Here is a tiny trained network, its code and every weight. The questions are about switching its units off for an input and a target symbol, where a switched-off unit gives its printed mean instead of its output.

import numpy as np


def w(rows, s, z=0):
    codes = np.array(rows[::2]) - 128.0
    scale = np.full(codes.shape[1], s)
    scale[-1] = z or s
    return codes * scale


def norm(h):
    return h / np.sqrt((h * h).mean(-1, keepdims=True) + 1e-5)


def f(y):
    return np.maximum(y, 0)


def softmax(a):
    e = np.exp(a - a.max(-1, keepdims=True))
    return e / e.sum(-1, keepdims=True)


def log_softmax(a):
    a = a - a.max(-1, keepdims=True)
    return a - np.log(np.exp(a).sum(-1, keepdims=True))


def net(x, mask):
    ids = ['δζλσφψ'.index(c) for c in x.split()]
    T = len(ids)
    res = E[ids] + P[:T]
    u = 0
    for l in range(2):
        q, k, v = (norm(res) @ M[l].T for M in (Q, K, V))
        z = softmax(np.where(np.tri(T) > 0, q @ k.T / 4**0.5, -1e9)) @ v
        res = res + np.where(mask[u], z, O[l][:, -1]) @ O[l][:, :-1]
        u += 1
        y = f(norm(res) @ A[l][:, :-1].T + A[l][:, -1])
        res = res + np.where(mask[u : u + 12], y, B[l][:, -1]) @ B[l][:, :-1]
        u += 12
    return log_softmax(norm(res)[-1] @ U[:, :-1].T + U[:, -1])


Q, K, V, O, A, B = {}, {}, {}, {}, {}, {}
E = w([
[170,168,157,204,170,108,135,158,124],'δ',
[64,188,119,92,213,31,127,163,129],'ζ',
[85,165,163,98,219,196,161,1,145],'λ',
[130,183,128,168,71,203,75,148,67],'σ',
[145,73,68,114,118,203,205,131,94],'φ',
[167,176,83,84,80,99,149,154,204],'ψ',
],0.0066)
P = w([
[191,159,12,166,155,191,168,114,184],'0',
[129,52,99,182,64,109,5,6,120],'1',
[140,83,134,148,83,128,28,37,169],'2',
[125,91,147,125,103,148,60,63,164],'3',
[115,79,145,116,123,155,79,103,146],'4',
[116,76,137,106,138,155,93,120,134],'5',
[117,73,140,96,152,156,110,135,124],'6',
[125,83,137,91,161,146,122,144,117],'7',
[125,84,139,86,173,137,137,153,110],'8',
[133,90,143,78,176,127,146,163,106],'9',
[135,98,147,66,183,117,156,171,102],'10',
[135,106,160,61,184,108,170,178,98],'11',
],0.0028)
Q[0] = w([
[80,138,147,125,156,56,143,118,195],'L0H1',
[90,129,49,89,39,62,138,80,138],'L0H1',
[252,95,69,157,101,123,144,202,190],'L0H1',
[142,48,173,225,196,130,193,22,118],'L0H1',
],0.0041)
K[0] = w([
[116,157,200,88,155,63,171,124,157],'L0H1',
[114,78,84,4,158,108,136,180,128],'L0H1',
[214,65,117,134,87,109,160,147,169],'L0H1',
[147,102,161,163,167,174,145,102,136],'L0H1',
],0.0046)
V[0] = w([
[127,234,118,121,142,119,4,102,160],'L0H1',
[147,184,149,187,62,145,137,111,82],'L0H1',
[113,179,69,89,138,180,88,208,31],'L0H1',
[83,103,176,66,70,211,59,155,168],'L0H1',
],0.0038)
O[0] = w([
[148,207,112,123,95,143,155,162,132,253],'L0H1',
[172,179,106,79,170,46,167,106,162,195],'L0H1',
[185,163,164,88,175,179,120,169,209,236],'L0H1',
[156,197,207,144,136,1,155,141,102,137],'L0H1',
],0.0053,0.0023)
A[0] = w([
[131,132,132,166,78,141,137,150,59,149],'L0N1',
[92,170,100,209,93,137,98,114,116,173],'L0N2',
[147,171,123,119,175,94,145,180,144,139],'L0N3',
[131,162,173,154,98,139,111,150,134,123],'L0N4',
[127,115,111,125,92,170,104,155,150,132],'L0N5',
[165,125,107,129,186,133,141,36,137,171],'L0N6',
[104,120,114,113,167,177,85,167,107,130],'L0N7',
[108,111,124,110,164,121,108,113,210,57],'L0N8',
[103,130,155,163,143,3,96,87,116,106],'L0N9',
[76,119,117,169,32,149,91,110,79,4],'L0N10',
[113,59,130,70,167,120,135,134,73,75],'L0N11',
[110,175,67,136,111,132,119,168,178,137],'L0N12',
],0.0066,0.0023)
B[0] = w([
[144,142,99,136,93,144,104,136,171,162],'L0N1',
[85,68,152,111,91,127,130,94,106,183],'L0N2',
[167,123,116,83,142,131,149,95,93,254],'L0N3',
[144,134,108,142,157,168,136,104,151,190],'L0N4',
[129,122,124,118,121,105,101,112,101,172],'L0N5',
[108,125,135,92,120,120,154,159,111,205],'L0N6',
[117,138,159,120,90,81,142,84,132,187],'L0N7',
[143,140,62,162,138,137,131,132,187,159],'L0N8',
[144,122,66,133,167,224,121,126,178,152],'L0N9',
[135,194,143,156,175,143,225,181,254,141],'L0N10',
[100,161,171,141,112,113,102,124,125,165],'L0N11',
[115,89,146,132,163,105,131,148,98,235],'L0N12',
],0.0064,0.005)
Q[1] = w([
[120,143,177,255,74,127,90,138,196],'L1H1',
[38,76,180,241,117,138,129,176,116],'L1H1',
[157,182,69,43,238,127,159,96,101],'L1H1',
[63,109,144,185,110,153,88,110,149],'L1H1',
],0.005)
K[1] = w([
[75,82,62,171,212,80,135,72,242],'L1H1',
[46,43,111,111,151,51,189,119,194],'L1H1',
[250,254,189,132,66,168,16,130,80],'L1H1',
[144,79,81,86,183,84,149,135,137],'L1H1',
],0.0051)
V[1] = w([
[162,165,232,125,97,126,86,126,93],'L1H1',
[150,117,207,93,91,143,181,150,138],'L1H1',
[98,49,52,90,168,133,177,135,189],'L1H1',
[120,69,98,131,75,93,80,80,3],'L1H1',
],0.0036)
O[1] = w([
[2,65,176,218,148,75,176,178,122,220],'L1H1',
[107,90,88,114,46,52,106,42,166,162],'L1H1',
[183,177,96,141,171,134,154,59,94,6],'L1H1',
[83,206,199,47,146,169,125,96,174,74],'L1H1',
],0.0047,0.0024)
A[1] = w([
[21,125,136,175,20,165,59,137,218,87],'L1N1',
[70,162,181,109,147,185,144,77,143,254],'L1N2',
[122,104,114,141,57,150,4,72,107,27],'L1N3',
[253,175,186,110,108,123,136,81,172,153],'L1N4',
[59,131,138,180,183,74,77,145,198,101],'L1N5',
[56,142,124,89,98,104,158,190,243,170],'L1N6',
[120,19,126,132,119,145,112,84,104,124],'L1N7',
[156,141,78,195,232,45,142,92,104,40],'L1N8',
[143,222,125,141,249,156,104,130,224,166],'L1N9',
[69,136,148,20,177,51,166,51,118,135],'L1N10',
[77,88,116,101,175,113,207,205,179,124],'L1N11',
[127,173,153,104,51,123,67,50,58,137],'L1N12',
],0.0045,0.0024)
B[1] = w([
[151,110,60,59,173,200,138,4,80,161],'L1N1',
[200,132,71,194,129,50,55,217,170,225],'L1N2',
[44,152,127,235,121,25,28,124,18,148],'L1N3',
[44,175,95,121,137,151,91,118,104,201],'L1N4',
[87,138,97,25,108,208,139,91,80,166],'L1N5',
[216,147,72,182,188,141,154,76,192,224],'L1N6',
[123,180,215,158,171,109,155,188,178,167],'L1N7',
[108,109,161,201,127,107,177,27,87,164],'L1N8',
[193,82,68,106,99,242,215,67,137,198],'L1N9',
[91,140,217,168,52,110,78,203,77,247],'L1N10',
[121,182,104,79,110,155,44,50,77,255],'L1N11',
[79,56,148,49,168,114,212,107,142,185],'L1N12',
],0.0043,0.0047)
U = w([
[176,173,34,76,158,253,130,74,174,195],'δ',
[160,95,171,237,206,74,217,80,110,16],'ζ',
[17,132,108,77,120,104,63,25,20,3],'λ',
[58,88,217,70,67,89,158,195,127,181],'σ',
[188,53,31,157,96,1,85,167,171,41],'φ',
[139,242,187,212,106,88,37,225,163,194],'ψ',
],0.0059,0.0017)

Each question gives the input, a string of symbols that net reads in full, and the target symbol t.
The units are the heads (4 rows each of Q, K, V and O) and the neurons (one row each of A and B). Each row of codes is followed by its name. A weight is (code - 128) times the scale printed after its matrix; where a second scale follows, it is the last column's (O, A, B and U).
mask holds one flag per unit, layer by layer, with each layer's heads first. A switched-off unit (its flag False) gives its mean, the last column of its rows in O or B, instead of its output. The means were averaged over made-up inputs and are rounded, as every weight is.
A unit's drop is (log p(t) with every unit on - log p(t) with that unit switched off) / (log p(t) with every unit on - log p(t) with every unit switched off).
The circuit of an input: a set's keep is (log p(t) with only the set's units on - log p(t) with every unit switched off) / (log p(t) with every unit on - log p(t) with every unit switched off). Starting from the 12 units with the biggest drops (on a tie, the unit counted first), units are removed one at a time, each time the one whose removal leaves the highest keep (on an exact tie, the one counted first), for as long as the keep stays at least 0.8.
units of the circuit, in order: the units of the circuit, biggest drop first
unit that matters most: the unit with the biggest drop
k most important neurons: the k neurons with the biggest drops, biggest first
k most important neurons of layer l: the k neurons of layer l with the biggest drops, biggest first
input λ δ σ σ λ φ ζ λ ψ λ σ σ, target ψ: units of the circuit, in order	(L1H1, L0H1, L0N4)
input λ ζ δ φ λ ζ σ φ δ λ ζ ψ, target φ: units of the circuit, in order	(L0N10, L1H1)
input ζ σ λ φ σ φ, target λ: 3 most important neurons	(L1N11, L0N2, L1N1)
input φ φ λ φ, target σ: units of the circuit, in order	(L0H1, L1N7, L1N6)
input φ ζ λ δ δ, target λ: units of the circuit, in order	(L0N2, L0H1)
input λ σ ψ σ ζ, target δ: 2 most important neurons of layer 1	(L1N6, L1N9)
input δ φ ψ ζ λ δ φ, target λ: units of the circuit, in order	(L0N11, L0H1)
input φ ζ ψ φ φ λ λ, target σ: units of the circuit, in order	(L0N6, L1N10)
input φ σ ζ ζ φ ψ, target φ: most important neuron of layer 1	(L1N9)
input δ ζ ζ ζ ψ ψ λ ψ, target σ: 3 most important neurons of layer 0	(L0N9, L0N12, L0N5)
input φ σ φ ζ σ λ φ λ λ δ, target δ: 3 most important neurons	(L0N9, L0N2, L0N12)
input δ ψ δ, target λ: units of the circuit, in order	(L0H1, L0N2)
input ζ φ ψ ζ δ, target δ: units of the circuit, in order	(L1H1, L0H1)
input φ σ σ σ δ φ φ λ, target ψ: units of the circuit, in order	(L1N10, L1N2)
input σ δ δ λ σ δ, target σ: units of the circuit, in order	(L0H1, L1H1, L0N2)
input ζ ζ ζ, target σ: 3 most important neurons	(L0N7, L0N2, L1N10)
input φ σ δ, target ζ: 2 most important neurons of layer 0	(L0N10, L0N2)
input δ ζ ζ ψ ζ, target σ: 3 most important neurons	(L1N10, L0N7, L1N11)
input ζ λ σ φ φ φ δ φ ζ φ ψ σ, target λ: unit that matters most	L1N3
input σ φ ψ λ ψ λ ζ ζ ζ φ, target σ: most important neuron	(L0N11)
input φ σ φ φ ψ ζ φ ζ σ ζ φ, target ψ: 3 most important neurons of layer 0	(L0N11, L0N4, L0N3)
input σ σ φ φ σ λ σ, target ψ: 4 most important neurons	(L0N3, L0N8, L0N9, L0N4)
input σ φ δ λ ζ λ ζ ζ σ δ σ, target δ: 4 most important neurons	(L1N1, L0N1, L0N7, L1N10)
input φ ζ σ ψ ζ σ σ ψ λ, target ψ: 3 most important neurons	(L1N10, L1N2, L0N6)
input ψ φ λ ζ φ ψ, target λ: 3 most important neurons of layer 1	(L1N6, L1N4, L1N2)
input ψ δ δ λ φ δ, target σ: 2 most important neurons of layer 0	(L0N2, L0N8)
input ψ ζ ψ ζ λ ζ φ λ λ ψ, target σ: most important neuron of layer 0	(L0N12)
input φ φ φ φ ζ ζ δ δ σ λ ζ σ, target λ: 2 most important neurons of layer 0	(L0N7, L0N1)
input δ φ ζ, target δ: 2 most important neurons of layer 0	(L0N9, L0N8)
input λ ψ λ φ λ, target σ: 3 most important neurons of layer 0	(L0N6, L0N4, L0N3)
